In the rows, 128 means zero.
Each row of numbers belongs to one of the things below and depends on some of the facts about them. Some rows are named. Which thing is each other row?

Facts:
η muga <- dotobrur, falir, zatil, kavek, rigel, plarer
η vefaflo <- skoskelo, grikistas, tibo
η reri <- skeplidrun, beklas
η flitrel <- klebetes, skatefo, drotrol
η narukler <- bofin, flotun, tusto, fefi
η klivu <- klapin, rostek
η rebabral <- bisi, brimi, kobris, pluton
η dutera <- bisazar, fesko, nulon, mibrubas
η zaber <- brudek, fogi, mubren, skinizu, ganak
η degre <- pluge, tutek, bizak
η trekal <- dabrul, pitiklur, trobreflur, klobrik, klazo, tritrun, moza
η briskatrin <- stobram, trutrer, drestuton, trafla, satril, sifla
η flafar <- drerar, limil, flistegin, zekom, zepel
η druzun <- dobe, dutrokan, floplek, dreskos, stusa
η teplum <- niraku, skoris, kople, plafon, fledi, flafar, feniru, fleto, trugritis
η lumir <- klovar, nagom, sakos, fovel
η falir <- suve, goklus, buplal
η steba <- trestem, dutera, fliditim
η misun <- levon, degre, groke, fudor, pedri, skolok, paster, datok
η tista <- druzun, nudrofler, vagrok, skasku
η trestem <- kodun, tudra
η vime <- tiso, ligrimu
η kavek <- gradraplas, plubriple, tatubru
η brafle <- nukla, zubren, kludrim
η notukar <- logral, broflum, guklir
η klobrik <- koplir, sesku, rozim, miza
η fodron <- klivor, zaber, kugror, flastazen, zistel, vefun, laril, flusedrok
η tuki <- gozude, rebabral, vefaflo, stega, brafle, trudel
η dratros <- drupar, klede, pletrik, zuvon, kedan, grose
η pletrik <- kufak
η skoskelo <- nadre, finus, lomam
η skolok <- grepli, madu, plazom
η pitiklur <- nezas, tipar, fliduflis, mafo
η ligrimu <- vafe, rugrim
η sipleplu <- labur, zeflel, narukler
η guklir <- grotram
η grose <- vigi, gregrir, gezok, grubo
η trefli <- stabin, reri, grodro, tizusen, gidroskal
η fledi <- rukor, sufeban, grotrok
η nudrofler <- rabre
η vagrok <- geridil
η groke <- tribren, druskadrim
η skisestuk <- briskatrin, ferun, tatros
η kloburom <- lumir, skila
η ferun <- klosta
η klebetes <- drusko
η stafizik <- sigra, faskas
η skila <- gratok, trabre
η naplus <- klebram, grubu, tifli, metril
η trobreflur <- dabrek, naplus
η gozude <- zadrum
η kosko <- mastom, klivu
η labur <- regrum
η faskas <- fope
η trudel <- togrir
[dotobrur, trutrer, limil, nukla, kugror, fesko, sakos, geridil, rugrim, tribren, fudor, stega, feniru, bizak, metril, fliditim] δ e
[skeplidrun, brudek, gradraplas, sigra, rigel, tritrun] δ i
[bofin, tiso, kople, brimi, dutrokan, nadre, tudra, fogi, skatefo, sifla, madu, tipar, grodro, tutek, dabrek, miza, zepel, laril, moza, fovel, trabre] δ a
[klapin, bisazar, flistegin, flotun, grepli, nezas, floplek, sesku, flastazen, beklas, buplal, pluton, plarer, grotrok, drotrol] δ d
[dabrul, levon, satril, dreskos, rabre, finus, mubren, plafon, drusko, kludrim, togrir] δ g
[stobram, plubriple, koplir, tusto, nagom, grotram, stusa, zistel, skasku, zatil, kobris, mastom, mafo, paster, tatros, fope] δ c
[dobe, zubren, klazo, zeflel, fliduflis, tifli, sufeban, flusedrok] δ h
[niraku, suve, rozim, gregrir, grikistas, gidroskal] δ f
[klovar, kodun, logral, kufak, goklus, vigi, stabin, zekom, fleto, vefun, datok, plazom, fefi] δ b
[klivor, skoris, vafe, nulon, klosta, gratok, zadrum, tatubru, skinizu] δ j
θ n <- dotobrur, bisi, stobram, drerar, dobe, trutrer, niraku, levon, limil, flistegin, gradraplas, plubriple, kugror, trafla, kople, brimi, fesko, dutrokan, goklus, grotram, flastazen, sifla, geridil, plafon, klazo, feniru, klebram, zeflel, zatil, zadrum, kobris, pedri, rigel, mastom, zepel, plarer, mibrubas, paster, trugritis, tatros, tritrun, tatubru, moza, datok, trabre
θ l <- skeplidrun, bisazar, suve, drestuton, kodun, koplir, tudra, satril, sesku, stabin, rozim, finus, sakos, tribren, mubren, druskadrim, grodro, buplal, miza, bizak, fleto, pluton, tizusen, sufeban, fovel, skinizu, fliditim
θ k <- bofin, klapin, pluge, klovar, nukla, logral, flotun, skoris, drupar, kufak, nadre, grepli, nezas, tusto, nagom, broflum, vigi, stusa, zubren, nulon, beklas, fudor, madu, skasku, klosta, sigra, gregrir, gratok, tutek, dabrek, kludrim, gezok, tifli, grubo, grotrok, zuvon, gidroskal, flusedrok
θ m <- brudek, dabrul, tiso, klivor, vafe, floplek, fogi, dreskos, rukor, rabre, skatefo, rugrim, stega, zistel, tipar, drusko, grikistas, fliduflis, zekom, lomam, grubu, tibo, mafo, vefun, laril, metril, regrum, fope, togrir, drotrol, ganak, kedan, plazom, fefi
ζ (each to the one after it):
dotobrur > plarer > zatil > falir > kavek > rigel
skeplidrun > beklas
bofin > flotun > fefi > tusto
trestem > fliditim > dutera
druzun > nudrofler > skasku > vagrok
gradraplas > tatubru > plubriple
nukla > zubren > kludrim
koplir > rozim > miza > sesku
kugror > laril > klivor > flusedrok > zistel > flastazen > zaber > vefun
nadre > finus > lomam
tudra > kodun
vafe > rugrim
floplek > dreskos > dobe > stusa > dutrokan
satril > trafla > drestuton > sifla > stobram > trutrer
labur > zeflel > narukler
pitiklur > trobreflur > dabrul > klazo > tritrun > klobrik > moza
nulon > mibrubas > fesko > bisazar
briskatrin > ferun > tatros
druskadrim > tribren
grikistas > skoskelo > tibo
flafar > trugritis > plafon > fleto > kople > niraku > fledi > skoris > feniru
gratok > trabre
tutek > pluge > bizak
klede > grose > pletrik > drupar > zuvon > kedan
fliduflis > mafo > tipar > nezas
buplal > goklus > suve
brafle > trudel > vefaflo > gozude > rebabral > stega
gezok > grubo > vigi > gregrir
mastom > klivu
rostek > klapin
skila > lumir
pluton > brimi > kobris > bisi
zepel > drerar > flistegin > zekom > limil
faskas > sigra
paster > degre > pedri > skolok > groke > datok > levon > fudor
guklir > broflum > logral
grotrok > rukor > sufeban
metril > grubu > tifli > klebram
ligrimu > tiso
fovel > sakos > klovar > nagom
naplus > dabrek
skinizu > mubren > brudek > fogi > ganak
drotrol > klebetes > skatefo
gidroskal > grodro > stabin > tizusen > reri
plazom > grepli > madu

Some things and their rows:
labur: [163 196 124 129 146 155  98 121  79 150 163  83 157 145 184 202 142 135
 139  91  94 171 111 142 139 148 131 125 129  64 146 143  99 150 141 202
 159  97 146 201 191]
stafizik: [151 112 121 139 157 134  92 136  90 169 155 119 170 132 138 153 139 104
  70 141 142 185 124 132 151 148  98 123 139 130 105 159 128 165 128 156
 103 110 129 150 121]
trafla: [128 170 146 119 112 107 127 135 128 121 116 107 118 132 145 164 107 158
 160  97 100 115  98 122 149 136 138 107 128  97 130 118 128 123 120 136
 163 123 121 156 188]
tipar: [120  98 131 122 113 103 140 144 132  76 126 142 111 103 124  96 125 136
 110 136 145 105 140 164 117 124 131 139 144 132 131  94 130 121  95  90
 120 137 136  80 127]
vagrok: [162  40 108 133 118 158 135 146 115 149 150 183 142 141 116  73 140 107
  85 201 167 197 166 119  99 121 139 156 120 159 115 163 156 183 130 139
  60 147 161  85  68]
brimi: [133 163 155 140 131 107 118 137 101 107  96  85 114 130 130 137 120 148
 153  94 129 106 115 141 138 118 126 108 106 103 121  99 145 107 109 125
 147 112 151 117 141]
rebabral: [160  76 115 141 129 152 103 135  82 149 130 139 134 149 128 107 127 105
 104 182 172 189 164 116 101 100 139 145  96 134 110 156 137 163 134 155
  79 131 175  90  80]
gozude: [161 105 118 138 136 153  98 130  80 150 132 121 143 147 144 129 133 116
 116 159 153 186 153 122 108 109 138 141 100 116 116 153 128 161 140 170
  96 124 164 115 103]
zadrum: [118 138 146 144 147  89 100 152 116 137  92  88 132 110 115 144 124 141
 105 112 141 115 112 138 154 115  87  95 123 145  94 115 153 117 101  99
 126 118 117 107 108]
moza: [125  53 124 118 109 100 158 159 135  85 124 163  99 105 106  49 123 126
 102 175 173 119 142 156 110 120 136 143 138 167 124 109 164 136  96  72
  83 162 140  36  80]
madu: [117  67 165  98 104 121 170 141 163 103 113 165 111 118  97  45 156 104
 125 142 175 106 125 107 138 147 163 141 135 194 119 103 195 137 115  90
  79 169 139  52  47]
skolok: [163 132 119 127 138 158 120 139  99 156 162 142 163 139 152 142 140 128
 126 127 123 176 133 127 127 135 141 136 136 102 129 149 130 172 138 178
 107 114 157 150 140]
vafe: [127 211 151 129 131 120 113 128 134 108 109  78 133 125 158 188 135 177
 158  60  74  94  99 154 144 127 120 103 137  80 141  95 111 109 113 138
 186 102 131 176 182]
rukor: [122 108 135 133 112 111 133 117 157 105 107 116 108 145 108 130  95 157
 124 151 101 124 127 133 121 131 134 124 106 123 126 128 130 119 113 109
 153 147 118 141 148]
pletrik: [164 131 117 128 139 156 114 131  95 149 159 123 152 143 161 149 141 125
 121 135 122 183 134 134 122 138 135 141 122 103 134 151 121 163 136 178
 121 119 153 155 140]
kufak: [100 135 167 107 123  98 122 126 152 142 115  96 122 117 123 148 145 104
 113 100 143 109  92 107 181 163 115 108 140 180 106 115 149 121 119 123
 127 152  82 125  94]
niraku: [133 101 128 131 106 100 146 136 157 115 102 123 100 127 107 105 102 154
 128 160 112 132 122 130 118 128 127 130 107 137 118 127 146 122 117 122
 130 159 116 122 120]
broflum: [110 125 167  99  95 110 146 116 145 118 112 112  97 137 132 132 135 112
 151 117 137 110 107  98 152 149 161 125 119 153 126 112 148 122 131 133
 137 165 107 118 117]

Name these rows:
No name comes twice in this set of rows, the named rows included.
[121  48 130 125  96 118 144 149 173 114 100 184 118 119  94  60 112 142
 112 176 151 116 152 120  98 103 138 128 128 176 104 121 161 142 104  81
  81 158 137  62  80] : vefun
[104 103 143  81  90  98 140 124 141  87 135 118  78 109 144 112 130  91
 137 135 165 103 114 127 137 152 148 149 138 171 134  98 124 108 121 122
 107 189 101  83 110] : tifli
[117 207 152 136 127 109  88 117 111 121  81  70 123 131 157 195 102 158
 174  67  97  94 111 123 139 106 120  99 103  76 127 110  98  96 120 160
 177 102 131 172 191] : grikistas
[133 171 140 131 120 105 126 119 132 114 114  76 111 141 135 176 103 160
 146 106  77 124  97 139 150 145 134 111 110  87 134 117 122 108 124 140
 190 131 111 178 193] : trugritis
[177 181 121 143 152 149 105 106  87 137 157  58 142 160 163 204 133 142
 123 118  69 186 111 159 133 165 127 138 104  61 150 152  99 130 148 198
 179 115 135 222 179] : flafar
[108 140 122 113 104  96 122 133 126  87 129 119 104 112 159 158 108 135
 132 111 124 103 127 155 132 120 137 127 145 105 140 106  91 118 103 118
 156 139 111 128 188] : grubu
[146 117 127 150 161 136  76 131  69 171 133 102 161 130 137 160 133 100
  79 140 157 186 134 123 144 123  98 118 115 129  97 159 126 155 129 158
  98 103 139 135 109] : tuki
[162 108 118 125 131 158 122 141 105 157 159 155 158 136 147 125 142 121
 119 144 137 179 140 119 120 131 146 139 137 118 123 152 136 175 137 166
  97 122 159 135 121] : groke
[108 144 168 110 138  99 129 128 146 133 109  92 123 112 121 143 156 108
 108  89 138 104  91 121 180 160 112 112 147 176 112 106 161 120 114 111
 129 147  93 124  80] : klosta
[160 171 124 141 143 151  87 121  61 155 137  84 146 148 167 183 133 122
 134 112 123 174 130 127 127 119 133 128 103  78 130 147 106 144 144 194
 136 106 162 166 149] : trudel
[133 151 138 132 115 100 133 121 138 109 113  80 103 148 122 160 102 159
 140 124  79 133 101 141 140 146 131 118 104  99 130 123 130 112 124 131
 176 145 112 169 176] : drerar
[130  92 143 134 117 119 145 143 152  99 108 156 127 120 100  79 125 143
 116 138 138 104 131 138 123 126 137 123 132 144 119 106 160 132 102  85
 109 130 153  88 107] : fogi
[165 178 126 131 142 158 106 131  89 157 163 115 170 141 173 175 146 133
 146  94 104 169 116 128 138 144 139 127 140  77 134 146 114 167 142 191
 136  96 154 180 173] : degre
[162 199 128 144 151 151  82 118  56 152 136  66 149 153 180 210 133 130
 151  88 114 170 124 130 137 127 133 122 104  58 132 141  94 140 146 207
 159  93 162 186 175] : brafle
[137 139 139 126 118 113 139 151 143 116 111 123 120 118 129 118 127 161
 142 113 112 111 113 146 132 126 130 122 130 128 120 111 150 132 107 111
 132 139 136 110 123] : tatubru

The same things again, as new rows of numbers:
Known rows:
kludrim: [110 123 135 118 138 117 107 120 111 138 135 147 130 134 128 143 124 133
 130 106 155 118 135 111  90 211]
gregrir: [136 141 107 132 138 100 115 123 109 136 131 141 129 135 128 132 108 131
 131 109 158 117 135 109  76 167]
grikistas: [124 104 148 117 140 127 112 116 119 156 132 127 128 138 127 124 139 134
 131 147 155 117 135 188  92 150]
rebabral: [109 122  99 117 138  97 113 133 111 134 131 133 130 139 127 116 174 138
 131 110 158 116 138 113  70  94]
skeplidrun: [114 102 121 116 144 116 111 116 115 130 139 131 127 139 144 146 106 143
 148 112 210 124 138 190 142 129]
geridil: [115  98 108 116 138  97 147 118 116 142 152 126 129 139 128 115 118 133
 142 127 157 125 138 164 107  83]
bisi: [111 102 104 117 139  94 112 120 115 145 141 126 129 148 128 114 173 153
 132 107 184 118 136 149  74  85]
gidroskal: [140 130 156 128 139 126 107 117 111 141 135 131 127 136 128 157 106 131
 138 132 156 117 136 119 130 215]
klovar: [125 125 133 120 139  98 109 120 110 131 136 152 129 136 127 141 107 132
 132 109 155 117 136 111  91 201]
sufeban: [149 115 103 117 140  98 113 118 111 131 132 126 127 140 152 139 111 143
 141 104 182 119 137 117  70  91]
teplum: [123 102 104 115 140  96 122 118 115 134 151 126 129 138 128 119 136 132
 145 115 153 118 146 119 104  91]
kosko: [121 107 103 115 140  99 125 119 117 132 151 125 129 139 128 118 127 133
 142 131 155 117 138 116 124  95]
muga: [121 104 102 117 139 100 125 119 115 133 152 127 129 138 128 119 130 131
 142 134 153 117 139 117 123  92]
guklir: [123 103 125 116 140  99 108 117 133 137 142 127 127 144 127 124 110 133
 143 146 170 120 136 176 139 152]
rugrim: [127 100 130 117 141  99 112 117 113 145 132 144 128 138 127 119 112 132
 133 137 153 118 139 147  85 130]
falir: [120 112 100 116 140  96 113 122 112 132 134 139 128 144 128 117 119 132
 133 109 166 117 146 115  82 105]
grubu: [108 115 177 114 139 113 110 117 124 131 132 145 127 137 126 117 110 132
 145 115 161 116 136 127  70  97]
zubren: [144 137 152 134 140 115 110 117 110 143 136 134 128 139 128 157 114 134
 132 116 153 117 132 115  90 192]

Rows to name:
No name comes twice in this set of rows, the named rows included.
[132 150 100 128 136  95 112 158 107 129 131 161 140 137 131 116 134 131
 130 100 154 117 150  96  63 116] : skoris

Now the same things, written a new way:
Named rows:
vefun: [177 193 108 191 139 181  99 192  64 202 150 105 238 178 110]
skatefo: [152 176 160 151 110 138 135 148 131 183 138  97 166 108 131]
satril: [117 163 115 149  54 134 121 111 133 164 131  81 141  90 138]
nezas: [144 144  87 153  90 158  79 128 109 147 139 119 174 127 114]
faskas: [112 164 114 136  79 102  93  92 164 166 125  89 155 115 168]
fleto: [126 171 115 164  83 155 100 147 101 179 145 105 183 138 133]
druzun: [112 166 115 133  78 105  94  95 164 167 126  89 154 114 167]
grubu: [144 170 127 173  76 121 124 126 127 193 144  70 156  93 120]
broflum: [113 150 125 132  84 141 107  99 138 153 143 134 151 114 132]
klosta: [133 153 120 133  83 139 101 106 143 148 154 146 177 122 120]
trestem: [112 163 114 133  78 104  95  95 164 166 123  93 155 113 168]
tibo: [149 190 147 158 113 139 141 115 124 186 144  99 177 109 129]
klede: [109 165 114 135  79 104  96  94 163 167 124  89 157 117 170]
madu: [118 140 116 141  75 156  82 140 115 146 130 110 172 105 131]
trudel: [122 169 109 139 101 120  94  89 151 165 122  89 182 117 167]
mubren: [129 171 126 137  89 145 132 114 139 165 138 113 143 110 138]
grotrok: [112 154 132 124  66 134 113  96 148 138 143 131 136 104 136]
feniru: [201 182  84 137 157 189  71 169  85 147 168 158 235 223 126]

Rows to name:
No name comes twice in this set of rows, the named rows included.
[171 190 139 167 126 148 129 149 111 187 154 116 190 142 118] : ganak
[139 186 158 157  87 123 145 123 138 183 149  98 153 112 132] : rukor
[114 128 111 140  74 147  84 127 125 155 130 106 155  90 133] : dabrek
[138 172  98 143 119 137  85 109 132 165 122 102 204 142 161] : gozude
[148 176  92 146 133 148  79 115 124 167 126 104 222 154 156] : rebabral
[182 190 140 163 128 146 128 154 116 174 147 111 190 140 114] : zistel
[164 187  93 150 135 149  67 166 112 160 135 125 227 201 151] : fledi

